Below is a small trained network, with its code and all its weights. Each question gives an input and a class and asks what happens when units are switched off, that is, made to give their printed mean instead of their output.

import numpy as np


def w(rows, s, z=0):
    codes = np.array(rows[::2]) - 128.0
    scale = np.full(codes.shape[1], s)
    scale[-1] = z or s
    return codes * scale


def norm(h):
    return h / np.sqrt((h * h).mean(-1, keepdims=True) + 1e-5)


def f(y):
    return np.maximum(y, 0)


def log_softmax(a):
    a = a - a.max(-1, keepdims=True)
    return a - np.log(np.exp(a).sum(-1, keepdims=True))


def net(x, mask):
    res = np.array(x, float).reshape(1, 4) / 4 @ E
    u = 0
    for l in range(3):
        y = f(norm(res) @ A[l][:, :-1].T + A[l][:, -1])
        res = res + np.where(mask[u : u + 8], y, B[l][:, -1]) @ B[l][:, :-1]
        u += 8
    return log_softmax(norm(res)[-1] @ U[:, :-1].T + U[:, -1])


A, B = {}, {}
E = w([
[153,41,146,147,132],'x0',
[116,135,2,132,133],'x1',
[82,106,107,108,162],'x2',
[185,86,114,53,145],'x3',
],0.0069)
A[0] = w([
[211,45,196,44,152,48],'0.n1',
[185,7,136,143,108,67],'0.n2',
[122,48,90,179,104,4],'0.n3',
[70,255,235,152,138,65],'0.n4',
[217,180,54,179,91,40],'0.n5',
[147,164,137,57,147,201],'0.n6',
[201,196,168,137,120,81],'0.n7',
[222,118,200,57,141,131],'0.n8',
],0.0083,0.0017)
B[0] = w([
[207,53,112,38,81,240],'0.n1',
[154,108,230,139,212,209],'0.n2',
[112,109,85,123,218,169],'0.n3',
[123,101,213,247,61,254],'0.n4',
[189,187,141,77,135,194],'0.n5',
[65,149,184,98,146,185],'0.n6',
[80,157,204,162,112,189],'0.n7',
[93,152,85,29,77,237],'0.n8',
],0.012,0.006)
A[1] = w([
[104,62,137,137,134,50],'1.n1',
[93,116,97,204,176,72],'1.n2',
[184,158,88,184,137,4],'1.n3',
[211,155,48,132,159,148],'1.n4',
[221,66,94,101,21,111],'1.n5',
[184,233,50,123,20,163],'1.n6',
[100,111,131,254,113,52],'1.n7',
[129,7,55,188,157,53],'1.n8',
],0.0084,0.0022)
B[1] = w([
[183,190,142,131,146,154],'1.n1',
[177,78,170,61,136,179],'1.n2',
[109,185,169,73,202,153],'1.n3',
[85,142,51,194,177,219],'1.n4',
[101,89,188,39,121,242],'1.n5',
[120,203,208,204,255,252],'1.n6',
[221,160,196,227,43,242],'1.n7',
[117,37,169,181,240,183],'1.n8',
],0.0087,0.0038)
A[2] = w([
[204,50,146,22,6,32],'2.n1',
[116,138,111,222,58,7],'2.n2',
[34,113,61,87,142,157],'2.n3',
[110,218,208,133,73,182],'2.n4',
[133,60,113,149,161,33],'2.n5',
[162,217,40,149,151,69],'2.n6',
[32,120,176,127,142,171],'2.n7',
[69,108,79,127,135,18],'2.n8',
],0.011,0.0011)
B[2] = w([
[6,99,194,104,132,254],'2.n1',
[149,159,167,166,104,184],'2.n2',
[92,134,77,148,100,155],'2.n3',
[181,100,68,97,67,249],'2.n4',
[176,96,125,150,117,160],'2.n5',
[80,177,171,163,136,171],'2.n6',
[159,160,114,75,132,173],'2.n7',
[112,129,108,137,97,140],'2.n8',
],0.021,0.0084)
U = w([
[105,235,111,170,200,195],'0',
[100,80,8,175,148,20],'1',
[156,133,69,84,92,1],'2',
[196,173,178,197,5,201],'3',
[177,45,132,127,218,207],'4',
[47,49,201,24,100,219],'5',
[69,171,35,80,85,35],'6',
[155,144,105,70,67,36],'7',
],0.012,0.0039)

Each question gives the input, the list of numbers given to net, and the class t.
The units are the neurons (one row each of A and B). Each row of codes is followed by its name. A weight is (code - 128) times the scale printed after its matrix; where a second scale follows, it is the last column's (A, B and U).
mask holds one flag per neuron, layer by layer. A switched-off neuron (its flag False) gives its mean, the last column of its row in B, instead of its output. The means were averaged over made-up inputs and are rounded, as every weight is.
A unit's drop is (log p(t) with every unit on - log p(t) with that unit switched off) / (log p(t) with every unit on - log p(t) with every unit switched off).
unit that matters most: the unit with the biggest drop
k most important neurons: the k neurons with the biggest drops, biggest first
top k neurons in layer l: the k neurons of layer l with the biggest drops, biggest first
drop when u is switched off: that unit's drop, to one decimal
input [-3,5,6,1], class 6: 2 most important neurons : (0.n4; 2.n3)
input [6,0,2,-3], class 4: most important neuron : (2.n1)
input [7,1,2,1], class 4: top 2 neurons in layer 0 : (0.n3; 0.n2)
input [-4,2,3,4], class 6: 3 most important neurons : (0.n1; 0.n6; 0.n4)
input [5,8,3,-6], class 1: 3 most important neurons : (0.n4; 0.n3; 0.n2)
input [0,8,5,-1], class 1: 2 most important neurons : (0.n4; 0.n8)
input [-4,-2,-8,2], class 7: top 3 neurons in layer 2 : (2.n4; 2.n7; 2.n6)
input [-8,3,1,4], class 0: top 2 neurons in layer 2 : (2.n6; 2.n1)
input [7,8,-5,-1], class 0: top 2 neurons in layer 2 : (2.n4; 2.n6)
input [4,5,-3,-1], class 0: top 3 neurons in layer 0 : (0.n5; 0.n4; 0.n1)
input [-8,6,7,8], class 6: top 2 neurons in layer 0 : (0.n6; 0.n5)
input [5,8,-5,-8], class 0: top 2 neurons in layer 0 : (0.n5; 0.n4)
input [4,3,2,-7], class 4: top 2 neurons in layer 1 : (1.n8; 1.n2)
input [-4,-5,-2,1], class 3: 2 most important neurons : (0.n4; 0.n7)
input [1,4,2,4], class 4: unit that matters most : 0.n8
input [2,7,3,-6], class 1: top 2 neurons in layer 0 : (0.n4; 0.n3)
input [-8,-3,-6,4], class 7: top 2 neurons in layer 0 : (0.n8; 0.n6)
input [-2,5,6,5], class 6: drop when 0.n4 is switched off : 1.4
input [-8,0,0,0], class 3: drop when 0.n4 is switched off : 0.2
input [6,2,-2,-5], class 4: drop when 0.n3 is switched off : 0.1
input [2,1,0,-1], class 4: most important neuron : (2.n1)
